Here is a tiny trained network, its code and every weight. The questions are about switching its units off for an input and a target symbol, where a switched-off unit gives its printed mean instead of its output.

import numpy as np


def w(rows, s, z=0):
    codes = np.array(rows[::2]) - 128.0
    scale = np.full(codes.shape[1], s)
    scale[-1] = z or s
    return codes * scale


def f(y):
    return np.maximum(y, 0)


def softmax(a):
    e = np.exp(a - a.max(-1, keepdims=True))
    return e / e.sum(-1, keepdims=True)


def log_softmax(a):
    a = a - a.max(-1, keepdims=True)
    return a - np.log(np.exp(a).sum(-1, keepdims=True))


def net(x, mask):
    ids = ['αγδεηθλμξπφψω'.index(c) for c in x.split()]
    T = len(ids)
    res = E[ids] + P[:T]
    q, k, v = (res @ M[0].T for M in (Q, K, V))
    z = softmax(np.where(np.tri(T) > 0, q @ k.T / 3**0.5, -1e9)) @ v
    res = res + np.where(mask[0], z, O[0][:, -1]) @ O[0][:, :-1]
    y = f(res @ A[0][:, :-1].T + A[0][:, -1])
    res = res + np.where(mask[1:9], y, B[0][:, -1]) @ B[0][:, :-1]
    return log_softmax(res[-1] @ U[:, :-1].T + U[:, -1])


Q, K, V, O, A, B = {}, {}, {}, {}, {}, {}
E = w([
[246,92,113,78,130,228,102,147,157,190,107,104],'α',
[181,201,61,171,211,188,130,198,200,209,95,178],'γ',
[205,103,96,87,176,158,89,115,150,85,113,133],'δ',
[145,135,70,146,155,223,128,157,149,204,178,113],'ε',
[136,166,41,159,197,184,104,116,160,82,143,75],'η',
[240,141,121,146,211,142,87,163,151,126,75,153],'θ',
[66,154,45,145,160,185,115,79,150,130,207,82],'λ',
[207,63,205,95,141,148,117,152,113,244,164,184],'μ',
[189,57,161,41,86,147,45,58,110,121,125,106],'ξ',
[97,68,138,71,88,153,102,70,113,188,225,134],'π',
[75,150,109,144,119,152,100,150,135,248,190,207],'φ',
[113,164,108,167,220,46,70,105,118,38,112,186],'ψ',
[81,91,130,157,156,105,93,106,80,83,230,129],'ω',
],0.016)
P = w([
[135,119,130,27,173,164,205,158,157,86,143,119],'0',
[184,83,83,108,170,176,192,89,95,104,84,215],'1',
[159,130,154,97,122,165,175,112,169,84,134,189],'2',
[114,45,109,149,241,137,105,82,166,140,80,166],'3',
[113,52,105,149,128,114,132,167,196,126,98,128],'4',
[129,148,152,39,218,140,100,150,128,142,168,118],'5',
[97,103,150,75,137,135,116,211,154,116,135,76],'6',
[212,178,108,84,106,110,115,118,58,145,196,111],'7',
[215,198,173,104,71,181,209,126,80,81,206,218],'8',
[145,80,153,254,144,147,85,27,98,128,109,169],'9',
[192,150,191,239,70,133,140,89,116,102,174,245],'10',
[96,104,155,170,139,70,48,102,58,161,94,112],'11',
[40,71,167,82,164,92,52,251,142,137,137,55],'12',
[136,171,157,84,102,68,50,126,30,161,132,114],'13',
],0.018)
Q[0] = w([
[145,27,89,252,107,109,117,62,172,160,98,135],'H1',
[115,138,181,149,22,94,226,179,230,72,113,102],'H1',
[221,249,147,137,92,168,138,60,74,96,206,183],'H1',
],0.013)
K[0] = w([
[170,172,125,178,39,133,200,85,65,94,126,168],'H1',
[192,118,57,25,193,250,226,146,203,96,125,142],'H1',
[132,210,122,26,141,53,97,206,85,146,170,62],'H1',
],0.012)
V[0] = w([
[183,77,200,98,91,160,128,135,144,229,95,117],'H1',
[59,148,106,138,107,161,163,121,147,244,166,142],'H1',
[174,230,104,172,160,182,120,184,159,162,52,85],'H1',
],0.011)
O[0] = w([
[143,79,230,128,34,141,169,122,189,123,134,81,73],'H1',
[129,46,76,127,67,2,108,141,160,123,76,145,168],'H1',
[22,64,132,136,114,200,95,147,115,170,71,140,11],'H1',
],0.016,0.012)
A[0] = w([
[181,119,165,135,150,124,95,195,142,186,117,176,152],'N1',
[111,135,184,143,73,175,172,136,212,88,97,97,112],'N2',
[51,127,212,158,109,192,150,139,73,124,14,80,7],'N3',
[74,128,104,135,143,215,42,181,41,156,114,157,84],'N4',
[73,74,157,126,119,255,67,142,178,117,143,158,149],'N5',
[125,157,187,155,150,218,154,149,112,114,163,100,123],'N6',
[116,110,67,140,149,115,45,130,23,153,94,150,143],'N7',
[159,191,120,113,166,142,107,97,124,146,164,129,82],'N8',
],0.0094,0.019)
B[0] = w([
[91,137,92,164,130,166,132,77,115,111,139,101,164],'N1',
[70,106,92,122,168,122,137,134,80,160,142,84,175],'N2',
[99,146,70,124,133,55,144,97,143,183,208,247,151],'N3',
[148,106,141,132,129,72,166,65,108,73,84,114,184],'N4',
[184,179,137,172,143,161,154,198,130,91,108,141,174],'N5',
[113,166,149,73,100,108,61,104,158,170,100,124,181],'N6',
[94,132,159,98,122,164,139,125,170,112,162,124,254],'N7',
[116,59,151,154,103,109,115,176,89,134,113,145,249],'N8',
],0.013,0.025)
U = w([
[89,116,174,148,113,100,150,160,152,178,192,151,103],'α',
[95,92,192,162,110,76,206,135,145,105,162,156,3],'γ',
[139,157,202,156,76,137,68,173,172,83,135,118,212],'δ',
[108,72,209,189,31,195,133,231,159,58,158,115,216],'ε',
[107,153,191,158,93,119,187,141,112,40,148,75,107],'η',
[127,179,141,136,136,49,104,92,145,153,131,152,72],'θ',
[69,157,64,96,80,163,85,67,148,40,254,120,175],'λ',
[91,78,168,167,117,101,217,100,90,137,175,62,102],'μ',
[132,136,177,126,125,92,57,69,136,204,193,102,116],'ξ',
[183,154,182,155,114,71,197,97,198,94,218,76,95],'π',
[102,67,109,142,60,21,92,117,133,178,81,150,182],'φ',
[79,100,182,124,126,39,124,67,69,121,109,130,24],'ψ',
[165,101,119,179,145,81,53,146,55,132,213,138,133],'ω',
],0.004,0.0054)

Each question gives the input, a string of symbols that net reads in full, and the target symbol t.
The units are the heads (3 rows each of Q, K, V and O) and the neurons (one row each of A and B). Each row of codes is followed by its name. A weight is (code - 128) times the scale printed after its matrix; where a second scale follows, it is the last column's (O, A, B and U).
mask holds one flag per unit, heads first, then neurons. A switched-off unit (its flag False) gives its mean, the last column of its rows in O or B, instead of its output. The means were averaged over made-up inputs and are rounded, as every weight is.
A unit's drop is (log p(t) with every unit on - log p(t) with that unit switched off) / (log p(t) with every unit on - log p(t) with every unit switched off).
The circuit of an input: a set's keep is (log p(t) with only the set's units on - log p(t) with every unit switched off) / (log p(t) with every unit on - log p(t) with every unit switched off). Starting from all 9 units, units are removed one at a time, each time the one whose removal leaves the highest keep (on an exact tie, the one counted first), for as long as the keep stays at least 0.8.
circuit, biggest first: the units of the circuit, biggest drop first
unit that matters most: the unit with the biggest drop
top k neurons: the k neurons with the biggest drops, biggest first
drop when u is switched off: that unit's drop, to one decimal
input ω λ μ μ λ λ θ θ ω λ λ, target θ: unit that matters most	N3
input θ π λ φ φ θ λ λ ξ λ φ φ ω π, target ω: circuit, biggest first	H1, N8
input λ φ λ γ α ω λ λ θ π ψ, target λ: circuit, biggest first	H1, N7, N8
input ω δ θ λ ω λ α γ ω π ω, target γ: circuit, biggest first	N3, H1, N5, N4
input θ ω φ α λ ω ξ, target α: top 2 neurons	N3, N5
input λ ω θ α ξ, target ω: top 2 neurons	N8, N7
input λ λ π ω α ω φ μ λ η δ ω ω, target η: circuit, biggest first	N4, H1, N5, N7
input λ φ ε δ μ λ, target μ: circuit, biggest first	N2, H1
input π λ λ θ φ λ θ, target θ: top 2 neurons	N3, N6
input φ π θ θ π π ω ξ λ λ, target ξ: circuit, biggest first	N6, H1
input π λ ψ λ π, target λ: circuit, biggest first	H1, N8, N7
input ε ω λ ξ π γ γ ε φ, target γ: top 2 neurons	N3, N5
input ξ λ α, target ξ: top 2 neurons	N6, N2
input μ λ λ λ λ φ α ξ λ η γ, target ξ: circuit, biggest first	H1, N6, N2
input ξ π λ α φ η φ μ δ ε θ λ, target λ: circuit, biggest first	N7, H1
input φ ξ α λ θ π δ, target λ: circuit, biggest first	H1, N8, N7
input λ λ μ φ ω α λ η π λ θ, target η: top 3 neurons	N4, N5, N7
input φ φ π ω ψ φ, target ω: circuit, biggest first	N8, H1
input θ ε δ, target θ: top 4 neurons	N3, N6, N5, N4
input φ λ λ λ ξ θ ε π ε ψ α, target π: top neuron	N8
input α μ λ ξ π λ η ψ λ φ λ, target ψ: circuit, biggest first	N4, H1, N8
input ω π φ ψ ω λ φ φ λ λ λ ω ω, target λ: top 2 neurons	N7, N8
input η λ φ α ω ω λ λ ε λ λ, target λ: top 2 neurons	N8, N7
input γ ω ω λ α φ ξ λ λ λ λ γ ξ, target λ: circuit, biggest first	H1, N7, N8
input λ λ γ α ω φ ω λ λ π ε, target λ: top neuron	N8
input φ ε λ φ ω λ λ φ θ φ ξ ξ μ, target φ: top 2 neurons	N7, N5
input λ α ε μ π π η, target μ: unit that matters most	N2
input ω φ δ λ ξ ε μ λ, target μ: circuit, biggest first	H1, N2
input π ω ω, target π: drop when N2 is switched off	0.0
